Below are the code and all the weights of a small trained network. Each question names an input and a class and asks about switching units off, where a switched-off unit gives its printed mean instead of its output.

import numpy as np


def w(rows, s, z=0):
    codes = np.array(rows[::2]) - 128.0
    scale = np.full(codes.shape[1], s)
    scale[-1] = z or s
    return codes * scale


def f(y):
    return y / 2 * (1 + np.tanh(0.7978845608 * (y + 0.044715 * y**3)))


def log_softmax(a):
    a = a - a.max(-1, keepdims=True)
    return a - np.log(np.exp(a).sum(-1, keepdims=True))


def net(x, mask):
    res = np.array(x, float).reshape(1, 6) / 4 @ E
    y = f(res @ A[0][:, :-1].T + A[0][:, -1])
    res = res + np.where(mask, y, B[0][:, -1]) @ B[0][:, :-1]
    return log_softmax(res[-1] @ U[:, :-1].T + U[:, -1])


A, B = {}, {}
E = w([
[146,113,83,224,118,90],'x0',
[187,96,196,195,179,65],'x1',
[23,161,152,151,162,176],'x2',
[226,254,127,164,160,225],'x3',
[156,89,99,224,232,143],'x4',
[75,184,71,107,159,63],'x5',
],0.0082)
A[0] = w([
[93,82,127,83,119,196,157],'N1',
[153,160,134,126,90,151,89],'N2',
[187,120,137,87,90,186,77],'N3',
[102,89,179,97,68,112,136],'N4',
[116,112,129,143,136,121,103],'N5',
[107,170,143,124,116,129,170],'N6',
[113,79,144,152,120,75,117],'N7',
[154,129,104,127,109,110,116],'N8',
[170,135,117,109,114,160,136],'N9',
[62,105,143,207,58,109,253],'N10',
[138,132,82,143,145,111,117],'N11',
[166,107,222,81,117,111,130],'N12',
[124,128,145,122,170,171,76],'N13',
[89,137,6,156,135,130,154],'N14',
[153,172,123,69,183,105,58],'N15',
[110,90,137,109,100,188,109],'N16',
[162,108,133,174,176,134,149],'N17',
[128,97,50,102,66,52,172],'N18',
[140,98,99,129,97,136,78],'N19',
[78,123,172,173,132,107,144],'N20',
[229,153,110,132,67,198,168],'N21',
[139,165,129,90,167,104,144],'N22',
],0.014,0.0041)
B[0] = w([
[91,198,172,98,131,105,188],'N1',
[169,112,167,145,115,178,165],'N2',
[98,120,133,148,67,173,189],'N3',
[138,86,104,71,167,144,203],'N4',
[146,137,128,141,141,134,139],'N5',
[138,106,116,108,134,120,167],'N6',
[151,107,102,147,175,99,201],'N7',
[100,170,132,138,143,139,143],'N8',
[139,128,149,155,91,152,168],'N9',
[168,100,80,135,197,74,222],'N10',
[141,144,144,97,129,86,152],'N11',
[158,61,60,123,96,142,193],'N12',
[119,179,156,136,92,111,151],'N13',
[136,76,115,99,203,72,206],'N14',
[123,108,108,153,158,111,163],'N15',
[95,140,136,85,106,150,161],'N16',
[114,184,149,206,137,98,203],'N17',
[48,206,185,76,179,130,235],'N18',
[153,167,154,110,123,104,139],'N19',
[154,149,113,154,110,105,178],'N20',
[168,116,114,248,58,134,243],'N21',
[128,103,124,128,139,83,161],'N22',
],0.017,0.011)
U = w([
[207,119,113,186,145,91,216],'0',
[108,127,118,2,195,74,205],'1',
[119,231,207,115,130,112,65],'2',
[155,140,162,105,82,155,1],'3',
],0.0085,0.0026)

Each question gives the input, the list of numbers given to net, and the class t.
The units are the neurons (one row each of A and B). Each row of codes is followed by its name. A weight is (code - 128) times the scale printed after its matrix; where a second scale follows, it is the last column's (A, B and U).
mask holds one flag per neuron, in row order. A switched-off neuron (its flag False) gives its mean, the last column of its row in B, instead of its output. The means were averaged over made-up inputs and are rounded, as every weight is.
A unit's drop is (log p(t) with every unit on - log p(t) with that unit switched off) / (log p(t) with every unit on - log p(t) with every unit switched off).
The circuit of an input: a set's keep is (log p(t) with only the set's units on - log p(t) with every unit switched off) / (log p(t) with every unit on - log p(t) with every unit switched off). Starting from the 12 units with the biggest drops (on a tie, the unit counted first), units are removed one at a time, each time the one whose removal leaves the highest keep (on an exact tie, the one counted first), for as long as the keep stays at least 0.8.
units of the circuit, in order: the units of the circuit, biggest drop first
k most important neurons: the k neurons with the biggest drops, biggest first
drop of u: that unit's drop, to one decimal
input [2,-3,2,-5,4,-2], class 1: units of the circuit, in order : (N21)
input [-1,-1,5,2,-6,-2], class 3: 2 most important neurons : (N18 N14)
input [3,1,7,-8,2,-5], class 1: 2 most important neurons : (N21 N4)
input [-3,-6,-8,-4,-5,-5], class 3: 4 most important neurons : (N12 N3 N21 N4)
input [-2,-7,-3,2,0,2], class 2: 4 most important neurons : (N12 N10 N1 N4)
input [2,2,2,6,-8,-5], class 3: units of the circuit, in order : (N3 N17)
input [-3,-3,-6,7,-6,7], class 0: 2 most important neurons : (N21 N15)
input [-1,-6,6,2,1,-1], class 1: 2 most important neurons : (N21 N17)
input [3,-6,-6,3,-6,6], class 2: 2 most important neurons : (N18 N21)
input [7,-5,-5,6,-5,-2], class 3: 4 most important neurons : (N10 N3 N7 N17)
input [0,-3,6,8,-3,-1], class 3: drop of N10 : 0.3
input [-1,-7,-8,-3,1,-8], class 3: drop of N12 : 0.1
input [-7,-2,-6,2,-3,0], class 3: drop of N3 : 0.2
input [2,-4,-6,-1,-4,-2], class 2: drop of N18 : 0.9
